Here is a tiny trained network, its code and every weight. The questions are about switching its units off for an input and a target symbol, where a switched-off unit gives its printed mean instead of its output.

import numpy as np


def w(rows, s, z=0):
    codes = np.array(rows[::2]) - 128.0
    scale = np.full(codes.shape[1], s)
    scale[-1] = z or s
    return codes * scale


def f(y):
    return np.maximum(y, 0)


def softmax(a):
    e = np.exp(a - a.max(-1, keepdims=True))
    return e / e.sum(-1, keepdims=True)


def log_softmax(a):
    a = a - a.max(-1, keepdims=True)
    return a - np.log(np.exp(a).sum(-1, keepdims=True))


def net(x, mask):
    ids = ['ΔΠΨΩγεζηθμξτφ'.index(c) for c in x.split()]
    T = len(ids)
    res = E[ids] + P[:T]
    r = res
    for j in range(3):
        rows = slice(2 * j, 2 * j + 2)
        q, k, v = (r @ M[0][rows].T for M in (Q, K, V))
        z = softmax(np.where(np.tri(T) > 0, q @ k.T / 2**0.5, -1e9)) @ v
        o = O[0][rows]
        res = res + np.where(mask[j], z, o[:, -1]) @ o[:, :-1]
    y = f(res @ A[0][:, :-1].T + A[0][:, -1])
    res = res + np.where(mask[3:15], y, B[0][:, -1]) @ B[0][:, :-1]
    return log_softmax(res[-1] @ U[:, :-1].T + U[:, -1])


Q, K, V, O, A, B = {}, {}, {}, {}, {}, {}
E = w([
[135,90,59,10,76,109,121,102,182],'Δ',
[192,170,70,149,88,96,61,83,192],'Π',
[224,134,124,185,88,154,53,59,92],'Ψ',
[243,95,105,142,194,40,59,118,148],'Ω',
[149,182,152,151,147,33,96,57,169],'γ',
[205,92,199,136,150,34,26,115,193],'ε',
[178,109,170,123,139,153,42,168,153],'ζ',
[173,182,161,129,195,47,94,180,175],'η',
[183,122,224,170,153,53,131,119,93],'θ',
[156,120,96,117,243,115,64,110,103],'μ',
[56,64,191,87,63,131,102,127,176],'ξ',
[195,116,105,133,116,185,31,133,152],'τ',
[182,75,179,130,154,142,67,111,79],'φ',
],0.011)
P = w([
[165,207,168,112,189,76,118,107,75],'0',
[177,15,131,224,154,29,136,160,117],'1',
[159,24,106,177,118,82,140,142,133],'2',
[153,38,90,145,98,102,130,129,170],'3',
[138,67,74,120,65,74,147,102,165],'4',
[127,79,48,107,72,102,144,104,191],'5',
[119,95,36,99,59,122,149,85,193],'6',
[119,87,19,110,45,119,132,82,181],'7',
[100,125,2,96,21,139,115,51,221],'8',
[116,96,2,93,30,139,125,69,208],'9',
[117,103,22,71,8,148,101,68,232],'10',
],0.0097)
Q[0] = w([
[131,135,105,145,102,119,103,128,160],'H1',
[201,135,69,141,155,104,94,108,128],'H1',
[60,165,155,171,134,196,190,153,78],'H2',
[183,85,115,116,153,35,69,83,151],'H2',
[105,105,110,98,110,138,82,71,128],'H3',
[61,224,145,162,159,227,249,194,67],'H3',
],0.14)
K[0] = w([
[102,138,143,105,135,129,136,156,120],'H1',
[151,202,131,82,160,128,112,112,102],'H1',
[79,46,60,166,152,146,161,145,185],'H2',
[151,171,147,115,125,123,123,117,106],'H2',
[92,164,128,99,131,93,130,167,167],'H3',
[62,4,80,212,71,117,195,202,239],'H3',
],0.15)
V[0] = w([
[199,85,71,105,127,86,187,205,75],'H1',
[120,140,139,146,126,124,112,90,128],'H1',
[128,252,107,168,219,114,155,236,173],'H2',
[119,166,23,117,182,138,149,40,53],'H2',
[134,77,108,140,91,3,81,108,247],'H3',
[116,97,173,105,182,34,229,96,46],'H3',
],0.022)
O[0] = w([
[128,154,82,86,114,162,117,93,149,67],'H1',
[115,109,171,167,111,119,124,138,118,183],'H1',
[120,142,80,138,96,71,97,254,83,246],'H2',
[155,179,161,106,94,198,244,114,16,198],'H2',
[135,207,203,139,103,184,146,220,205,249],'H3',
[87,111,55,188,225,181,183,138,128,254],'H3',
],0.0096,0.0081)
A[0] = w([
[166,106,159,74,110,105,122,87,96,182],'N1',
[128,84,125,115,142,127,126,52,95,62],'N2',
[128,114,170,126,109,141,116,61,72,2],'N3',
[61,122,174,108,129,111,105,51,154,44],'N4',
[188,230,173,128,180,165,58,54,135,85],'N5',
[90,123,247,49,226,96,136,152,73,153],'N6',
[91,123,167,126,72,78,136,69,96,108],'N7',
[123,79,157,133,141,125,98,65,181,108],'N8',
[139,99,131,105,99,92,64,109,107,122],'N9',
[204,164,186,195,202,107,103,126,78,89],'N10',
[143,113,164,95,147,128,72,73,133,84],'N11',
[144,105,113,135,139,23,137,90,140,49],'N12',
],0.013,0.0078)
B[0] = w([
[170,180,55,172,121,130,100,103,158,195],'N1',
[63,131,197,188,47,88,140,170,153,169],'N2',
[166,126,103,113,141,93,179,166,157,143],'N3',
[147,88,87,123,105,125,132,131,137,166],'N4',
[138,87,154,138,155,120,133,158,113,182],'N5',
[178,109,149,137,159,104,105,97,111,176],'N6',
[170,128,95,142,154,145,102,141,136,183],'N7',
[118,252,117,98,148,88,151,133,85,237],'N8',
[46,187,173,129,137,211,140,112,101,254],'N9',
[117,107,130,112,110,124,123,104,136,212],'N10',
[150,93,126,137,117,121,149,136,125,157],'N11',
[124,87,159,124,142,159,127,162,120,238],'N12',
],0.018,0.0078)
U = w([
[144,105,161,61,176,235,206,81,209,128],'Δ',
[159,153,187,58,56,143,110,183,128,35],'Π',
[153,124,108,138,117,145,126,120,181,56],'Ψ',
[71,155,80,58,89,198,165,152,196,253],'Ω',
[141,150,176,192,199,171,124,189,106,254],'γ',
[116,115,141,101,158,167,78,160,253,49],'ε',
[53,113,147,60,153,182,64,148,130,108],'ζ',
[125,111,93,94,141,145,85,204,139,13],'η',
[100,71,72,114,178,165,97,116,172,126],'θ',
[112,123,98,89,121,156,148,134,56,20],'μ',
[100,159,121,65,185,114,112,123,163,122],'ξ',
[143,161,120,124,129,196,66,110,128,62],'τ',
[73,121,148,141,114,143,145,126,153,52],'φ',
],0.0045,0.008)

Each question gives the input, a string of symbols that net reads in full, and the target symbol t.
The units are the heads (2 rows each of Q, K, V and O) and the neurons (one row each of A and B). Each row of codes is followed by its name. A weight is (code - 128) times the scale printed after its matrix; where a second scale follows, it is the last column's (O, A, B and U).
mask holds one flag per unit, heads first, then neurons. A switched-off unit (its flag False) gives its mean, the last column of its rows in O or B, instead of its output. The means were averaged over made-up inputs and are rounded, as every weight is.
A unit's drop is (log p(t) with every unit on - log p(t) with that unit switched off) / (log p(t) with every unit on - log p(t) with every unit switched off).
The circuit of an input: a set's keep is (log p(t) with only the set's units on - log p(t) with every unit switched off) / (log p(t) with every unit on - log p(t) with every unit switched off). Starting from the 12 units with the biggest drops (on a tie, the unit counted first), units are removed one at a time, each time the one whose removal leaves the highest keep (on an exact tie, the one counted first), for as long as the keep stays at least 0.8.
units of the circuit, in order: the units of the circuit, biggest drop first
unit that matters most: the unit with the biggest drop
top k neurons: the k neurons with the biggest drops, biggest first
heads that matter: for each layer, one digit per head in row order, 1 if its drop is at least 0.15 and else 0, layers parted by /
input η ξ Δ μ, target η: units of the circuit, in order : (H2)
input μ ξ γ τ, target μ: units of the circuit, in order : (H2, H3)
input Δ θ θ Π, target Δ: heads that matter : 010
input φ Δ ξ γ, target φ: heads that matter : 011
input γ Δ τ Π τ ζ Δ, target γ: units of the circuit, in order : (H1, H3)
input τ Δ Δ Π τ Δ τ Δ Δ Δ, target τ: top 2 neurons : (N1, N7)
input μ Π Δ τ Δ φ ξ, target μ: heads that matter : 011
input τ Π Π ζ Δ Δ Ψ Π, target τ: top 3 neurons : (N1, N7, N9)
input ξ Π Δ ζ ζ Π ξ Π θ, target ξ: heads that matter : 010
input ξ Δ ξ Δ Π ξ Ψ, target ξ: units of the circuit, in order : (H2, N8)
input φ τ Π, target φ: units of the circuit, in order : (N2, H3, H2)
input τ Δ Δ η θ Δ Δ ζ γ η θ, target τ: heads that matter : 001
input η Δ γ ζ φ θ Δ φ, target η: units of the circuit, in order : (H2, H3, N9)
input ζ η Δ τ φ Δ ξ ζ ζ Δ, target ζ: units of the circuit, in order : (H2, H3, N9, N12)
input Π Δ τ ζ ξ γ μ Δ, target Π: unit that matters most : H3
input θ μ Δ ξ ξ Δ ξ Ψ φ, target θ: heads that matter : 011
input Δ ζ Δ ζ Δ μ Δ τ Δ γ, target Δ: heads that matter : 010
input ε τ ζ ζ, target ε: heads that matter : 011
input θ ξ Π ξ, target θ: heads that matter : 001
input Δ ξ ζ γ ξ Π ξ Δ ξ γ μ, target Δ: unit that matters most : H2
input ξ Δ Δ Ω φ φ Δ ζ Δ ζ ξ, target ξ: top 2 neurons : (N8, N9)
